Below is a small trained network, with its code and all its weights. Each question gives an input and a class and asks what happens when units are switched off, that is, made to give their printed mean instead of their output.

import numpy as np


def w(rows, s, z=0):
    codes = np.array(rows[::2]) - 128.0
    scale = np.full(codes.shape[1], s)
    scale[-1] = z or s
    return codes * scale


def f(y):
    return np.maximum(y, 0)


def log_softmax(a):
    a = a - a.max(-1, keepdims=True)
    return a - np.log(np.exp(a).sum(-1, keepdims=True))


def net(x, mask):
    res = np.array(x, float).reshape(1, 6) / 4 @ E
    y = f(res @ A[0][:, :-1].T + A[0][:, -1])
    res = res + np.where(mask, y, B[0][:, -1]) @ B[0][:, :-1]
    return log_softmax(res[-1] @ U[:, :-1].T + U[:, -1])


A, B = {}, {}
E = w([
[127,128,128,124],'x0',
[186,176,253,119],'x1',
[250,119,51,60],'x2',
[175,133,116,221],'x3',
[137,10,182,139],'x4',
[130,127,130,127],'x5',
],0.0057)
A[0] = w([
[158,123,112,80,79],'N1',
[148,9,158,134,91],'N2',
[79,125,154,182,44],'N3',
[127,115,108,156,189],'N4',
[182,122,95,99,59],'N5',
[84,117,135,155,96],'N6',
[215,94,90,120,68],'N7',
[153,68,134,125,71],'N8',
[138,103,60,124,140],'N9',
[147,89,124,131,73],'N10',
[155,134,130,220,187],'N11',
[105,126,137,53,254],'N12',
[186,115,91,190,142],'N13',
[126,82,140,142,84],'N14',
[201,150,193,142,187],'N15',
[107,78,71,175,129],'N16',
[113,245,89,115,84],'N17',
[116,177,85,148,112],'N18',
[146,94,82,83,85],'N19',
[113,91,143,118,106],'N20',
],0.015,0.0053)
B[0] = w([
[109,166,154,107,170],'N1',
[209,197,141,184,223],'N2',
[90,157,189,102,170],'N3',
[101,98,95,151,184],'N4',
[100,164,188,128,182],'N5',
[103,122,163,128,163],'N6',
[78,169,184,131,213],'N7',
[154,139,151,162,165],'N8',
[107,47,132,155,210],'N9',
[142,146,148,130,147],'N10',
[139,175,40,85,215],'N11',
[122,130,6,126,252],'N12',
[136,163,54,96,203],'N13',
[151,140,144,148,155],'N14',
[76,8,128,139,255],'N15',
[103,44,160,108,207],'N16',
[201,146,184,163,211],'N17',
[155,128,141,195,176],'N18',
[117,130,133,112,189],'N19',
[153,160,113,136,157],'N20',
],0.022,0.0067)
U = w([
[225,117,159,146,86],'0',
[9,197,184,97,66],'1',
[127,104,94,110,254],'2',
[116,112,89,124,210],'3',
[137,27,132,94,47],'4',
[110,156,39,88,65],'5',
],0.012,0.0063)

Each question gives the input, the list of numbers given to net, and the class t.
The units are the neurons (one row each of A and B). Each row of codes is followed by its name. A weight is (code - 128) times the scale printed after its matrix; where a second scale follows, it is the last column's (A, B and U).
mask holds one flag per neuron, in row order. A switched-off neuron (its flag False) gives its mean, the last column of its row in B, instead of its output. The means were averaged over made-up inputs and are rounded, as every weight is.
A unit's drop is (log p(t) with every unit on - log p(t) with that unit switched off) / (log p(t) with every unit on - log p(t) with every unit switched off).
The circuit of an input: a set's keep is (log p(t) with only the set's units on - log p(t) with every unit switched off) / (log p(t) with every unit on - log p(t) with every unit switched off). Starting from the 12 units with the biggest drops (on a tie, the unit counted first), units are removed one at a time, each time the one whose removal leaves the highest keep (on an exact tie, the one counted first), for as long as the keep stays at least 0.8.
circuit, biggest first: the units of the circuit, biggest drop first
most important unit: the unit with the biggest drop
k most important neurons: the k neurons with the biggest drops, biggest first
drop of u: that unit's drop, to one decimal
input [-3,6,7,-6,7,3], class 0: most important unit -> N2
input [-2,-8,-1,0,-3,-4], class 4: circuit, biggest first -> (N16; N9)
input [-6,-7,-3,7,-4,4], class 4: 2 most important neurons -> (N16; N12)
input [0,-8,6,4,-7,7], class 4: 2 most important neurons -> (N9; N16)
input [-7,-8,8,-7,-1,0], class 1: 2 most important neurons -> (N7; N5)
input [6,2,-5,8,8,-3], class 0: 4 most important neurons -> (N2; N12; N14; N8)
input [-2,-8,-8,3,2,0], class 1: 2 most important neurons -> (N3; N15)
input [-3,7,-6,-8,4,6], class 5: 4 most important neurons -> (N12; N16; N9; N17)
input [2,-5,6,8,5,-3], class 5: 4 most important neurons -> (N13; N11; N15; N17)
input [6,-7,-5,-1,-3,-2], class 4: circuit, biggest first -> (N16; N2)
input [7,3,-7,7,-7,1], class 0: 2 most important neurons -> (N17; N12)
input [5,-4,-6,4,-1,-2], class 1: 4 most important neurons -> (N3; N12; N15; N6)
input [-3,-2,-7,5,3,-7], class 1: 2 most important neurons -> (N3; N12)
input [-7,7,1,-8,0,1], class 5: 3 most important neurons -> (N12; N16; N9)
input [4,-7,3,1,5,-5], class 4: circuit, biggest first -> (N16)
input [2,5,0,1,-3,-1], class 4: 3 most important neurons -> (N15; N2; N13)
input [-1,-4,-6,-7,6,1], class 5: 2 most important neurons -> (N12; N17)
input [-6,-3,6,-3,-1,-1], class 1: circuit, biggest first -> (N7; N5)
input [2,3,-4,-8,0,0], class 5: drop of N12 -> 0.5
input [-6,2,-5,8,4,-4], class 5: drop of N17 -> 0.1
input [-3,5,1,6,-2,-3], class 5: circuit, biggest first -> (N11)
input [-7,-1,-7,4,-2,7], class 1: drop of N3 -> 0.8
